Look-ups in named tables: a row name and a column name give one cell, copied from the table.

Table vip
         zapel  tekemil  nire  sedare
gudalen     51       67    53      25
zus         37       51    68      47
bod         40       25    40      55
nug         20       71    70      70
kaluf       51       57    82      48
sus         62       39    46      46
misotu      46       39    17      46
zak          5       71    60      64
rik         58       19    42      47

sedare of gudalen is 25
tekemil of kaluf is 57
sedare of misotu is 46
sedare of nug is 70
tekemil of sus is 39
sedare of kaluf is 48
sedare of zus is 47
sedare of zak is 64
zapel of rik is 58
nire of kaluf is 82
tekemil of gudalen is 67
zapel of nug is 20
tekemil of bod is 25
nire of sus is 46

zako.csv
,vidiba,tedo,kifereg,vame,valo,zod,ped,rudinob,besu,vufo
duv,164,160,250,142,169,213,50,236,23,114
ful,148,183,205,107,159,247,79,146,26,74
rem,67,148,172,159,135,154,97,218,32,110
tev,110,115,163,154,156,169,44,162,40,105

What is the tedo of duv in zako?
160
What is the tedo of tev in zako?
115
What is the vame of ful in zako?
107
What is the vidiba of duv in zako?
164
What is the zod of duv in zako?
213
What is the ped of rem in zako?
97
What is the besu of rem in zako?
32
What is the vufo of tev in zako?
105
What is the vufo of duv in zako?
114
What is the ped of duv in zako?
50
What is the ped of ful in zako?
79
What is the vidiba of tev in zako?
110
What is the zod of rem in zako?
154

rapu:
	nur	tifimul	sifodod	tav	misi	gigem
natake	-39.69	57.17	1.05	51.91	-1.42	93.24
gam	-49.66	19.69	-91.05	-64.40	23.82	-23.99
duliber	66.45	-11.69	-58.40	48.28	32.69	16.11
zitovu	38.07	-24.74	23.86	4.66	33.12	1.60
fuvige	-39.34	47.54	13.42	3.13	69.57	25.74
dazefop	93.10	49.56	-5.33	-15.68	7.24	-68.71

gigem of dazefop is -68.71
tav of fuvige is 3.13
tifimul of gam is 19.69
tifimul of dazefop is 49.56
sifodod of natake is 1.05
nur of natake is -39.69
tav of dazefop is -15.68
nur of duliber is 66.45
gigem of natake is 93.24
gigem of fuvige is 25.74
misi of gam is 23.82
tifimul of fuvige is 47.54
tav of gam is -64.40
gigem of zitovu is 1.60
nur of zitovu is 38.07
gigem of gam is -23.99
tifimul of natake is 57.17

Table nif
,bag,fel,vupusa,vuverot,mim,pob
gabato,96,119,133,65,60,116
fetogu,96,123,90,109,137,116
fadudi,75,122,75,89,131,110
kezisu,140,123,143,132,116,128
tob,84,124,61,119,171,113
buge,144,125,130,153,146,129
gavutap,137,122,149,121,100,127
bugi,160,124,169,140,102,133
boripaz,151,125,139,156,142,131
vub,62,124,39,104,174,107
gubal,200,125,207,172,100,144
dalad,155,125,147,154,132,132
pepenar,77,121,80,87,124,110

bag of boripaz = 151
mim of tob = 171
bag of gubal = 200
fel of gubal = 125
vuverot of fadudi = 89
vupusa of tob = 61
Row with the largest pob: gubal

zug:
         mugob  kig  vetivel  tutidel
fen         94   74      164       60
kavagek    106  113       90      108
feru       107  110      122      125
rogubin    226  159       92       54
ladadof    119  117       96      120
leza        59  218       13       48
por        118  118      108      115
bef        159   42      171      175

fen, kig: 74
rogubin, kig: 159
bef, vetivel: 171
feru, vetivel: 122
kavagek, kig: 113
ladadof, mugob: 119
por, kig: 118
kavagek, tutidel: 108
leza, kig: 218
bef, kig: 42
fen, vetivel: 164
rogubin, mugob: 226
leza, mugob: 59
bef, tutidel: 175
kavagek, vetivel: 90
rogubin, vetivel: 92

Table mumi
,bivur,dob,lipomu,kanagom,dis,teti
narumir,135,122,140,122,111,113
tos,165,156,169,82,40,130
rires,157,139,186,94,91,70
kibaper,164,136,197,94,84,60
nenukan,138,138,152,103,109,100
noreg,160,124,183,110,85,77
parig,155,166,185,67,83,78
paro,136,130,146,112,113,105
zus,158,151,192,80,87,64
liniz,143,155,157,86,93,104
gonutu,148,149,153,93,74,125

dis of kibaper = 84
kanagom of zus = 80
dis of noreg = 85
kanagom of liniz = 86
kanagom of noreg = 110
kanagom of kibaper = 94
kanagom of paro = 112
dob of nenukan = 138
dob of gonutu = 149
bivur of zus = 158
bivur of narumir = 135
kanagom of rires = 94
dis of tos = 40
bivur of tos = 165
kanagom of parig = 67
teti of nenukan = 100
dob of parig = 166

zuru =
,lefu,vitoku,mibi
kig,67,40,157
fot,133,128,70
dib,117,151,159
ritu,64,127,124
guv,83,146,111
murubog,96,158,152
kogub,106,146,136
zup,234,54,187
rebi,128,66,85
mimutif,96,100,136
nefut,139,72,173
boki,87,128,67

mibi of murubog: 152
lefu of ritu: 64
lefu of kig: 67
vitoku of ritu: 127
vitoku of guv: 146
vitoku of kogub: 146
lefu of dib: 117
mibi of kig: 157
vitoku of mimutif: 100
lefu of rebi: 128
vitoku of dib: 151
vitoku of murubog: 158
mibi of ritu: 124
mibi of dib: 159
lefu of boki: 87
mibi of nefut: 173
mibi of kogub: 136
mibi of guv: 111
mibi of fot: 70
lefu of guv: 83
Which row has the largest mibi? zup

nasag
|  | levu | guku |
|---|---|---|
| pupidu | -4059 | -6408 |
| debizal | -4134 | 5104 |
| zisa | -8477 | -5657 |
| kibom | -3077 | 7492 |

debizal, guku -> 5104
zisa, levu -> -8477
debizal, levu -> -4134
kibom, levu -> -3077
zisa, guku -> -5657
pupidu, guku -> -6408
kibom, guku -> 7492
pupidu, levu -> -4059

fam:
	tela	daki	losofo	sak	sogopaz	suremi	tapu
kosemag	23.79	-43.76	45.20	-18.12	-7.12	-31.83	-3.44
bof	27.48	16.02	-49.45	1.33	-49.69	-21.35	-15.83
ralanid	-28.78	-35.06	3.40	27.50	-17.46	25.37	-39.18
sedug	-0.99	-12.51	-2.02	-13.84	7.72	-6.91	8.26
neti	22.27	42.46	-17.43	-9.91	-7.26	-35.63	7.00
nadorut	-18.07	-46.09	-10.09	20.58	1.49	10.10	-24.86
kulav	-30.35	-35.27	-23.06	27.43	-3.80	-5.06	-30.90
pakol	-19.12	-6.13	-22.51	14.21	-19.69	18.94	5.66
botonen	45.90	-41.99	48.03	-25.52	-22.82	-36.73	28.15
vakel	-0.80	22.92	-6.07	-13.41	-2.83	-22.77	2.59
lapetek	25.09	74.79	-59.48	25.74	-17.69	-70.43	-17.13

What is the suremi of vakel in fam?
-22.77
What is the suremi of pakol in fam?
18.94
What is the suremi of lapetek in fam?
-70.43
What is the tapu of vakel in fam?
2.59
What is the sogopaz of lapetek in fam?
-17.69
What is the tapu of nadorut in fam?
-24.86
What is the sogopaz of neti in fam?
-7.26
What is the daki of vakel in fam?
22.92
What is the sak of pakol in fam?
14.21
What is the losofo of lapetek in fam?
-59.48
What is the suremi of botonen in fam?
-36.73
What is the tapu of pakol in fam?
5.66
What is the losofo of vakel in fam?
-6.07
What is the tela of ralanid in fam?
-28.78
What is the tapu of kulav in fam?
-30.90
What is the suremi of neti in fam?
-35.63
What is the sak of ralanid in fam?
27.50
What is the losofo of neti in fam?
-17.43
What is the suremi of sedug in fam?
-6.91
Which row has the largest losofo? botonen

fet:
cols = gem, gerizut, pokub, ran, nol, kero
vot: [0.716, 0.767, 0.334, 0.353, 0.136, 0.323]
dag: [0.699, 0.150, 0.689, 0.445, 0.150, 0.325]
rumopi: [0.680, 0.461, 0.659, 0.177, 0.353, 0.777]
totediv: [0.723, 0.059, 0.635, 0.609, 0.160, 0.329]
kat: [0.665, 0.242, 0.479, 0.665, 0.329, 0.789]

What is the kero of dag in fet?
0.325
What is the ran of totediv in fet?
0.609
What is the gem of totediv in fet?
0.723
What is the gem of rumopi in fet?
0.680
What is the nol of totediv in fet?
0.160
What is the nol of kat in fet?
0.329
What is the kero of kat in fet?
0.789
What is the kero of rumopi in fet?
0.777
What is the ran of vot in fet?
0.353
What is the gem of kat in fet?
0.665
What is the pokub of totediv in fet?
0.635
What is the gem of dag in fet?
0.699
What is the gerizut of vot in fet?
0.767
What is the gerizut of kat in fet?
0.242
What is the pokub of rumopi in fet?
0.659
What is the ran of dag in fet?
0.445
What is the nol of dag in fet?
0.150

meru =
	gutu	depul	kat	zov	dukili	zup	zulabuz
vovi	0.50	0.51	-0.45	0.09	-0.66	0.15	-0.76
maguba	-0.18	-0.43	0.13	-0.37	-0.44	0.29	0.32
lefu	0.26	-0.05	0.01	-0.19	-0.16	-0.14	0.44
lok	0.62	0.75	-0.74	0.21	-0.98	-0.15	-0.60
fefid	0.12	0.24	-0.01	-0.04	0.66	-0.35	0.62
renu	0.21	0.01	0.22	-0.16	0.96	-0.21	0.55
sufopu	0.37	0.45	-0.22	0.06	-0.30	-0.15	-0.25
biv	0.17	0.31	0.22	-0.01	0.48	0.07	-0.30
lef	-0.82	-0.69	0.24	-0.50	0.25	0.57	-0.47
vis	0.67	0.63	0.53	0.15	0.10	0.10	-0.46

sufopu, zulabuz: -0.25
lok, zov: 0.21
biv, zup: 0.07
maguba, gutu: -0.18
sufopu, dukili: -0.30
biv, zov: -0.01
lefu, zulabuz: 0.44
lef, gutu: -0.82
lef, depul: -0.69
sufopu, kat: -0.22
Which row has the largest zup? lef

keman:
|  | rabal | lapu | kif | fogisa | fid | moga | duruput | pelipi |
|---|---|---|---|---|---|---|---|---|
| nisudog | 50 | 50 | 45 | 49 | 54 | 46 | 52 | 50 |
| bomu | 49 | 68 | 62 | 12 | 36 | 80 | 24 | 39 |
| zot | 53 | 81 | 35 | 80 | 78 | 54 | 62 | 84 |
| maf | 48 | 18 | 88 | 58 | 15 | 43 | 16 | 8 |

pelipi of bomu is 39
fogisa of zot is 80
kif of nisudog is 45
duruput of maf is 16
fid of bomu is 36
duruput of zot is 62
fogisa of bomu is 12
lapu of maf is 18
lapu of bomu is 68
Row with the largest moga: bomu

